Below is a small trained network, with its code and all its weights. Each question gives an input and a class and asks what happens when units are switched off, that is, made to give their printed mean instead of their output.

import numpy as np


def w(rows, s, z=0):
    codes = np.array(rows[::2]) - 128.0
    scale = np.full(codes.shape[1], s)
    scale[-1] = z or s
    return codes * scale


def norm(h):
    return h / np.sqrt((h * h).mean(-1, keepdims=True) + 1e-5)


def f(y):
    return np.maximum(y, 0)


def log_softmax(a):
    a = a - a.max(-1, keepdims=True)
    return a - np.log(np.exp(a).sum(-1, keepdims=True))


def net(x, mask):
    res = np.array(x, float).reshape(1, 7) / 4 @ E
    u = 0
    for l in range(3):
        y = f(norm(res) @ A[l][:, :-1].T + A[l][:, -1])
        res = res + np.where(mask[u : u + 12], y, B[l][:, -1]) @ B[l][:, :-1]
        u += 12
    return log_softmax(norm(res)[-1] @ U[:, :-1].T + U[:, -1])


A, B = {}, {}
E = w([
[161,179,128],'x0',
[14,75,224],'x1',
[176,138,219],'x2',
[154,4,86],'x3',
[99,141,62],'x4',
[39,146,111],'x5',
[182,190,166],'x6',
],0.003)
A[0] = w([
[191,206,158,81],'L0N0',
[143,108,153,179],'L0N1',
[99,137,115,67],'L0N2',
[112,97,254,6],'L0N3',
[94,172,27,104],'L0N4',
[179,109,35,173],'L0N5',
[71,134,145,86],'L0N6',
[145,90,185,159],'L0N7',
[126,129,139,83],'L0N8',
[61,117,94,26],'L0N9',
[164,66,123,16],'L0N10',
[159,112,168,222],'L0N11',
],0.0093,0.002)
B[0] = w([
[214,221,165,216],'L0N0',
[117,101,157,169],'L0N1',
[116,128,98,145],'L0N2',
[4,43,208,214],'L0N3',
[182,73,18,233],'L0N4',
[199,46,59,255],'L0N5',
[81,154,94,170],'L0N6',
[83,78,153,192],'L0N7',
[126,122,130,130],'L0N8',
[135,225,118,182],'L0N9',
[167,38,164,171],'L0N10',
[75,140,180,193],'L0N11',
],0.016,0.0043)
A[1] = w([
[165,134,137,74],'L1N0',
[207,254,222,93],'L1N1',
[92,165,91,78],'L1N2',
[137,137,135,109],'L1N3',
[87,143,4,199],'L1N4',
[79,194,77,55],'L1N5',
[191,55,118,74],'L1N6',
[112,128,147,43],'L1N7',
[45,132,112,191],'L1N8',
[40,252,55,5],'L1N9',
[137,89,164,122],'L1N10',
[162,181,167,118],'L1N11',
],0.0072,0.0016)
B[1] = w([
[98,135,147,146],'L1N0',
[168,248,200,209],'L1N1',
[90,153,105,148],'L1N2',
[128,135,133,133],'L1N3',
[67,210,42,253],'L1N4',
[76,159,79,156],'L1N5',
[195,34,185,228],'L1N6',
[93,138,133,139],'L1N7',
[76,169,64,201],'L1N8',
[37,229,38,176],'L1N9',
[143,79,147,172],'L1N10',
[143,174,152,163],'L1N11',
],0.015,0.0037)
A[2] = w([
[111,73,166,142],'L2N0',
[155,130,101,8],'L2N1',
[143,86,108,86],'L2N2',
[149,86,124,71],'L2N3',
[148,128,106,25],'L2N4',
[212,254,196,41],'L2N5',
[112,90,110,68],'L2N6',
[150,171,155,108],'L2N7',
[165,180,153,79],'L2N8',
[125,113,137,134],'L2N9',
[164,86,158,13],'L2N10',
[94,120,159,39],'L2N11',
],0.0081,0.0019)
B[2] = w([
[101,112,176,219],'L2N0',
[160,136,99,152],'L2N1',
[160,131,136,194],'L2N2',
[159,127,139,180],'L2N3',
[160,135,96,146],'L2N4',
[184,254,231,255],'L2N5',
[139,158,131,167],'L2N6',
[149,163,150,172],'L2N7',
[140,180,159,178],'L2N8',
[124,122,137,152],'L2N9',
[163,94,181,162],'L2N10',
[63,131,136,165],'L2N11',
],0.017,0.0028)
U = w([
[222,82,11,38],'0',
[5,81,200,182],'1',
[195,241,207,254],'2',
[180,44,167,51],'3',
[67,199,38,137],'4',
],0.011,0.00068)

Each question gives the input, the list of numbers given to net, and the class t.
The units are the neurons (one row each of A and B). Each row of codes is followed by its name. A weight is (code - 128) times the scale printed after its matrix; where a second scale follows, it is the last column's (A, B and U).
mask holds one flag per neuron, layer by layer. A switched-off neuron (its flag False) gives its mean, the last column of its row in B, instead of its output. The means were averaged over made-up inputs and are rounded, as every weight is.
A unit's drop is (log p(t) with every unit on - log p(t) with that unit switched off) / (log p(t) with every unit on - log p(t) with every unit switched off).
The circuit of an input: a set's keep is (log p(t) with only the set's units on - log p(t) with every unit switched off) / (log p(t) with every unit on - log p(t) with every unit switched off). Starting from the 12 units with the biggest drops (on a tie, the unit counted first), units are removed one at a time, each time the one whose removal leaves the highest keep (on an exact tie, the one counted first), for as long as the keep stays at least 0.8.
circuit, biggest first: the units of the circuit, biggest drop first
top k neurons: the k neurons with the biggest drops, biggest first
top k neurons in layer l: the k neurons of layer l with the biggest drops, biggest first
drop of u: that unit's drop, to one decimal
input [6,-8,5,1,0,3,-6], class 0: circuit, biggest first => (L0N5)
input [-8,4,-4,4,4,-2,-7], class 4: top 3 neurons => (L0N9; L1N4; L0N5)
input [6,4,-5,0,-5,3,2], class 4: circuit, biggest first => (L0N6; L1N8)
input [5,-8,-7,-6,-3,-7,-3], class 0: top 2 neurons => (L0N5; L0N4)
input [-6,-3,5,-5,6,7,3], class 4: top 2 neurons in layer 1 => (L1N9; L1N4)
input [5,8,-4,-7,-7,-8,7], class 1: top 4 neurons in layer 0 => (L0N3; L0N7; L0N9; L0N11)
input [5,-4,-8,-7,-6,2,-1], class 0: top 3 neurons => (L0N4; L0N9; L1N1)
input [-4,7,-7,8,0,-1,-1], class 4: top 4 neurons => (L0N0; L0N9; L0N5; L0N3)
input [-6,-3,-8,8,-8,1,-8], class 3: top 2 neurons => (L0N10; L1N6)
input [-8,-1,2,3,7,-7,-5], class 3: top 2 neurons in layer 0 => (L0N4; L0N10)
input [4,5,-5,-3,-8,6,2], class 4: top 3 neurons in layer 1 => (L1N8; L1N6; L1N9)
input [-4,-8,-6,4,-7,-2,8], class 3: top 2 neurons => (L0N5; L1N6)
input [6,4,-1,5,4,3,8], class 4: drop of L0N6 => 0.2
input [-7,-5,6,7,5,8,-7], class 3: circuit, biggest first => (L1N6)
input [-8,-7,-5,-1,2,7,-8], class 0: drop of L0N5 => 0.2
input [2,4,-4,-1,6,1,7], class 4: drop of L0N5 => 0.1
input [-4,-2,1,7,0,2,-8], class 3: top 3 neurons => (L0N10; L1N6; L0N4)
input [-4,8,3,6,8,-8,-1], class 1: top 3 neurons in layer 0 => (L0N5; L0N4; L0N3)
